Below is a small trained network, with its code and all its weights. Each question gives an input and a target symbol and asks what happens when units are switched off, that is, made to give their printed mean instead of their output.

import numpy as np


def w(rows, s, z=0):
    codes = np.array(rows[::2]) - 128.0
    scale = np.full(codes.shape[1], s)
    scale[-1] = z or s
    return codes * scale


def norm(h):
    return h / np.sqrt((h * h).mean(-1, keepdims=True) + 1e-5)


def f(y):
    return y / 2 * (1 + np.tanh(0.7978845608 * (y + 0.044715 * y**3)))


def softmax(a):
    e = np.exp(a - a.max(-1, keepdims=True))
    return e / e.sum(-1, keepdims=True)


def log_softmax(a):
    a = a - a.max(-1, keepdims=True)
    return a - np.log(np.exp(a).sum(-1, keepdims=True))


def net(x, mask):
    ids = ['αβγεζηθλμξπστφψω'.index(c) for c in x.split()]
    T = len(ids)
    res = E[ids] + P[:T]
    r = norm(res)
    for j in range(2):
        rows = slice(3 * j, 3 * j + 3)
        q, k, v = (r @ M[0][rows].T for M in (Q, K, V))
        z = softmax(np.where(np.tri(T) > 0, q @ k.T / 3**0.5, -1e9)) @ v
        o = O[0][rows]
        res = res + np.where(mask[j], z, o[:, -1]) @ o[:, :-1]
    y = f(norm(res) @ A[0][:, :-1].T + A[0][:, -1])
    res = res + np.where(mask[2:18], y, B[0][:, -1]) @ B[0][:, :-1]
    return log_softmax(norm(res)[-1] @ U[:, :-1].T + U[:, -1])


Q, K, V, O, A, B = {}, {}, {}, {}, {}, {}
E = w([
[123,129,106],'α',
[255,94,92],'β',
[152,156,150],'γ',
[122,127,108],'ε',
[152,161,146],'ζ',
[154,125,169],'η',
[122,127,110],'θ',
[125,130,107],'λ',
[111,176,107],'μ',
[124,130,108],'ξ',
[198,124,11],'π',
[100,114,128],'σ',
[176,19,54],'τ',
[149,179,136],'φ',
[96,160,197],'ψ',
[164,87,156],'ω',
],0.0081)
P = w([
[168,160,59],'0',
[142,207,38],'1',
[141,203,54],'2',
[137,205,7],'3',
[121,217,18],'4',
[112,205,52],'5',
],0.0011)
Q[0] = w([
[92,123,90],'head 1',
[175,172,154],'head 1',
[125,240,114],'head 1',
[143,255,138],'head 2',
[146,248,168],'head 2',
[176,122,154],'head 2',
],0.0099)
K[0] = w([
[159,63,117],'head 1',
[116,202,166],'head 1',
[229,149,221],'head 1',
[39,146,193],'head 2',
[2,137,168],'head 2',
[102,73,100],'head 2',
],0.0083)
V[0] = w([
[109,125,134],'head 1',
[181,169,154],'head 1',
[166,99,124],'head 1',
[127,69,44],'head 2',
[2,64,157],'head 2',
[109,161,87],'head 2',
],0.0066)
O[0] = w([
[126,150,126,111],'head 1',
[86,32,164,186],'head 1',
[160,94,80,114],'head 1',
[101,50,29,124],'head 2',
[2,70,188,3],'head 2',
[115,178,56,207],'head 2',
],0.0043,0.0033)
A[0] = w([
[113,122,111,91],'neuron 1',
[209,40,205,253],'neuron 2',
[79,140,124,156],'neuron 3',
[145,127,133,157],'neuron 4',
[70,157,120,153],'neuron 5',
[83,64,145,58],'neuron 6',
[186,157,150,103],'neuron 7',
[226,90,100,158],'neuron 8',
[108,106,131,34],'neuron 9',
[125,128,128,67],'neuron 10',
[167,109,92,126],'neuron 11',
[139,150,124,166],'neuron 12',
[62,96,104,119],'neuron 13',
[112,159,123,148],'neuron 14',
[103,44,255,86],'neuron 15',
[135,139,126,92],'neuron 16',
],0.0066,0.0036)
B[0] = w([
[129,139,116,110],'neuron 1',
[2,92,108,181],'neuron 2',
[83,112,121,141],'neuron 3',
[117,112,142,153],'neuron 4',
[87,108,131,154],'neuron 5',
[166,141,82,81],'neuron 6',
[183,60,120,158],'neuron 7',
[117,97,235,255],'neuron 8',
[160,139,110,77],'neuron 9',
[165,142,119,96],'neuron 10',
[116,134,158,183],'neuron 11',
[113,108,157,186],'neuron 12',
[117,103,91,109],'neuron 13',
[111,108,136,164],'neuron 14',
[128,199,73,126],'neuron 15',
[150,134,131,119],'neuron 16',
],0.0051,0.0029)
U = w([
[138,132,77,175],'α',
[189,57,137,147],'β',
[165,116,184,145],'γ',
[127,120,99,44],'ε',
[177,137,185,177],'ζ',
[94,25,210,184],'η',
[128,124,94,76],'θ',
[137,125,104,93],'λ',
[139,250,81,111],'μ',
[127,126,103,70],'ξ',
[141,125,111,3],'π',
[43,112,100,193],'σ',
[182,111,75,103],'τ',
[200,196,159,93],'φ',
[51,202,217,162],'ψ',
[137,8,95,136],'ω',
],0.014,0.0029)

Each question gives the input, a string of symbols that net reads in full, and the target symbol t.
The units are the heads (3 rows each of Q, K, V and O) and the neurons (one row each of A and B). Each row of codes is followed by its name. A weight is (code - 128) times the scale printed after its matrix; where a second scale follows, it is the last column's (O, A, B and U).
mask holds one flag per unit, heads first, then neurons. A switched-off unit (its flag False) gives its mean, the last column of its rows in O or B, instead of its output. The means were averaged over made-up inputs and are rounded, as every weight is.
A unit's drop is (log p(t) with every unit on - log p(t) with that unit switched off) / (log p(t) with every unit on - log p(t) with every unit switched off).
The circuit of an input: a set's keep is (log p(t) with only the set's units on - log p(t) with every unit switched off) / (log p(t) with every unit on - log p(t) with every unit switched off). Starting from the 12 units with the biggest drops (on a tie, the unit counted first), units are removed one at a time, each time the one whose removal leaves the highest keep (on an exact tie, the one counted first), for as long as the keep stays at least 0.8.
circuit, biggest first: the units of the circuit, biggest drop first
k most important neurons: the k neurons with the biggest drops, biggest first
heads that matter: for each layer, one digit per head in row order, 1 if its drop is at least 0.15 and else 0, layers parted by /
drop of u: that unit's drop, to one decimal
input ω π α, target ω: most important neuron : (neuron 8)
input β μ μ ψ α, target μ: 3 most important neurons : (neuron 2; neuron 8; neuron 7)
input η ξ ξ, target η: circuit, biggest first : (head 1; neuron 8)
input ξ σ τ τ α μ, target σ: heads that matter : 01
input β θ α β ψ η, target ψ: circuit, biggest first : (head 2; neuron 15)
input φ τ φ τ ψ σ, target φ: circuit, biggest first : (neuron 2; head 1)
input μ α μ τ ζ ε, target μ: heads that matter : 00
input ω λ η, target η: circuit, biggest first : (neuron 2; neuron 7)
input η α θ, target η: circuit, biggest first : (neuron 8; head 1)
input ψ μ η, target ψ: 3 most important neurons : (neuron 2; neuron 15; neuron 8)
input ε μ μ ψ ξ, target μ: 2 most important neurons : (neuron 8; neuron 2)
input π ξ η, target η: heads that matter : 00
input μ λ φ σ, target μ: heads that matter : 00
input η ε μ τ ψ φ, target ψ: circuit, biggest first : (head 2)
input α θ μ ξ ψ ζ, target ψ: drop of head 2 : 1.8
input μ μ φ σ, target μ: drop of head 1 : 0.2
input σ τ τ α μ, target σ: drop of head 2 : 1.7
input σ σ η, target σ: drop of neuron 15 : 0.1
